Below is a small trained network, with its code and all its weights. Each question gives an input and a class and asks what happens when units are switched off, that is, made to give their printed mean instead of their output.

import numpy as np


def w(rows, s, z=0):
    codes = np.array(rows[::2]) - 128.0
    scale = np.full(codes.shape[1], s)
    scale[-1] = z or s
    return codes * scale


def f(y):
    return y / 2 * (1 + np.tanh(0.7978845608 * (y + 0.044715 * y**3)))


def log_softmax(a):
    a = a - a.max(-1, keepdims=True)
    return a - np.log(np.exp(a).sum(-1, keepdims=True))


def net(x, mask):
    res = np.array(x, float).reshape(1, 7) / 4 @ E
    y = f(res @ A[0][:, :-1].T + A[0][:, -1])
    res = res + np.where(mask, y, B[0][:, -1]) @ B[0][:, :-1]
    return log_softmax(res[-1] @ U[:, :-1].T + U[:, -1])


A, B = {}, {}
E = w([
[95,126,174,19,22],'x0',
[53,87,7,122,108],'x1',
[129,129,128,128,128],'x2',
[126,128,129,129,129],'x3',
[7,97,214,178,150],'x4',
[91,181,121,43,228],'x5',
[157,2,144,94,172],'x6',
],0.0091)
A[0] = w([
[152,103,103,190,196,51],'N1',
[60,103,178,171,158,61],'N2',
[150,132,131,196,55,85],'N3',
[108,117,144,77,82,44],'N4',
[109,163,129,87,156,73],'N5',
[113,118,141,85,95,83],'N6',
[195,123,87,102,127,61],'N7',
[184,141,205,133,148,42],'N8',
[146,2,142,93,167,3],'N9',
[158,72,134,169,80,70],'N10',
[185,158,198,131,137,60],'N11',
[131,135,105,209,215,80],'N12',
[83,82,62,113,126,108],'N13',
[184,88,105,87,142,88],'N14',
[80,151,47,133,96,99],'N15',
[107,154,120,51,207,41],'N16',
[112,225,108,188,121,49],'N17',
[82,80,55,126,120,91],'N18',
[89,101,70,126,125,46],'N19',
[27,77,192,135,121,81],'N20',
[198,143,85,83,100,57],'N21',
[158,38,132,139,186,63],'N22',
[94,120,166,51,80,92],'N23',
[109,168,122,68,193,57],'N24',
[156,85,133,174,65,82],'N25',
[85,117,163,145,137,15],'N26',
],0.013,0.006)
B[0] = w([
[174,61,98,76,75,188],'N1',
[197,196,41,197,163,207],'N2',
[28,87,95,97,196,198],'N3',
[161,78,91,81,70,186],'N4',
[77,109,116,102,160,164],'N5',
[153,87,107,97,72,176],'N6',
[163,152,73,198,131,181],'N7',
[179,106,216,155,157,189],'N8',
[22,255,164,86,94,209],'N9',
[59,83,114,122,195,190],'N10',
[161,127,224,146,152,190],'N11',
[189,24,83,70,24,216],'N12',
[172,122,220,152,149,205],'N13',
[107,208,101,150,111,183],'N14',
[151,159,226,132,146,212],'N15',
[66,69,108,152,175,203],'N16',
[70,190,153,54,53,191],'N17',
[185,122,220,142,158,206],'N18',
[168,118,197,137,159,170],'N19',
[188,197,51,195,140,255],'N20',
[174,205,50,217,153,200],'N21',
[93,189,146,58,79,194],'N22',
[187,34,95,95,51,237],'N23',
[38,58,106,151,194,194],'N24',
[48,65,99,118,205,199],'N25',
[143,168,99,150,141,152],'N26',
],0.0099,0.01)
U = w([
[161,63,97,92,60,110],'0',
[154,197,61,200,157,79],'1',
[35,78,114,123,215,104],'2',
[166,131,248,144,166,96],'3',
[52,217,149,79,76,255],'4',
],0.014,0.0086)

Each question gives the input, the list of numbers given to net, and the class t.
The units are the neurons (one row each of A and B). Each row of codes is followed by its name. A weight is (code - 128) times the scale printed after its matrix; where a second scale follows, it is the last column's (A, B and U).
mask holds one flag per neuron, in row order. A switched-off neuron (its flag False) gives its mean, the last column of its row in B, instead of its output. The means were averaged over made-up inputs and are rounded, as every weight is.
A unit's drop is (log p(t) with every unit on - log p(t) with that unit switched off) / (log p(t) with every unit on - log p(t) with every unit switched off).
The circuit of an input: a set's keep is (log p(t) with only the set's units on - log p(t) with every unit switched off) / (log p(t) with every unit on - log p(t) with every unit switched off). Starting from the 12 units with the biggest drops (on a tie, the unit counted first), units are removed one at a time, each time the one whose removal leaves the highest keep (on an exact tie, the one counted first), for as long as the keep stays at least 0.8.
circuit, biggest first: the units of the circuit, biggest drop first
unit that matters most: the unit with the biggest drop
k most important neurons: the k neurons with the biggest drops, biggest first
drop when u is switched off: that unit's drop, to one decimal
input [6,-5,-1,-4,-8,-6,7], class 1: 2 most important neurons => N21; N7
input [3,0,1,-1,2,-8,7], class 2: circuit, biggest first => N25
input [-2,6,-7,-2,-6,8,1], class 2: 2 most important neurons => N24; N16
input [1,2,6,3,7,-8,1], class 2: 3 most important neurons => N25; N3; N10
input [-5,-4,-4,-8,-5,-5,0], class 0: 2 most important neurons => N20; N1
input [2,8,-5,-4,-7,-8,-8], class 2: 3 most important neurons => N3; N25; N20
input [-2,1,1,-7,-3,7,8], class 4: 3 most important neurons => N9; N22; N14
input [0,1,6,3,-4,-3,-6], class 4: 3 most important neurons => N17; N20; N2
input [-4,-6,-4,4,1,-6,5], class 2: 3 most important neurons => N25; N10; N3
input [2,-8,-4,7,-6,0,-7], class 3: 3 most important neurons => N11; N8; N20
input [6,3,3,-5,-7,2,2], class 1: 2 most important neurons => N21; N12
input [-6,-2,2,8,5,5,-7], class 4: 4 most important neurons => N17; N23; N4; N6
input [8,8,-5,8,4,8,3], class 0: 2 most important neurons => N23; N4
input [-3,8,-6,-8,0,-7,4], class 3: circuit, biggest first => N18
input [3,-3,6,-8,2,4,3], class 2: 3 most important neurons => N12; N16; N1
input [-8,5,0,8,6,-8,-3], class 0: 2 most important neurons => N12; N1
input [3,-8,8,-5,5,8,-6], class 2: 2 most important neurons => N24; N16
input [1,2,0,7,-7,5,7], class 1: drop when N7 is switched off => 0.7
input [3,-3,-4,2,-7,-7,6], class 1: drop when N16 is switched off => 0.1
input [-5,3,-3,8,3,-3,0], class 0: unit that matters most => N12
input [-4,6,-1,-7,2,-2,-8], class 4: drop when N22 is switched off => 0.0
input [-4,1,7,8,5,-5,-7], class 4: drop when N17 is switched off => 1.6
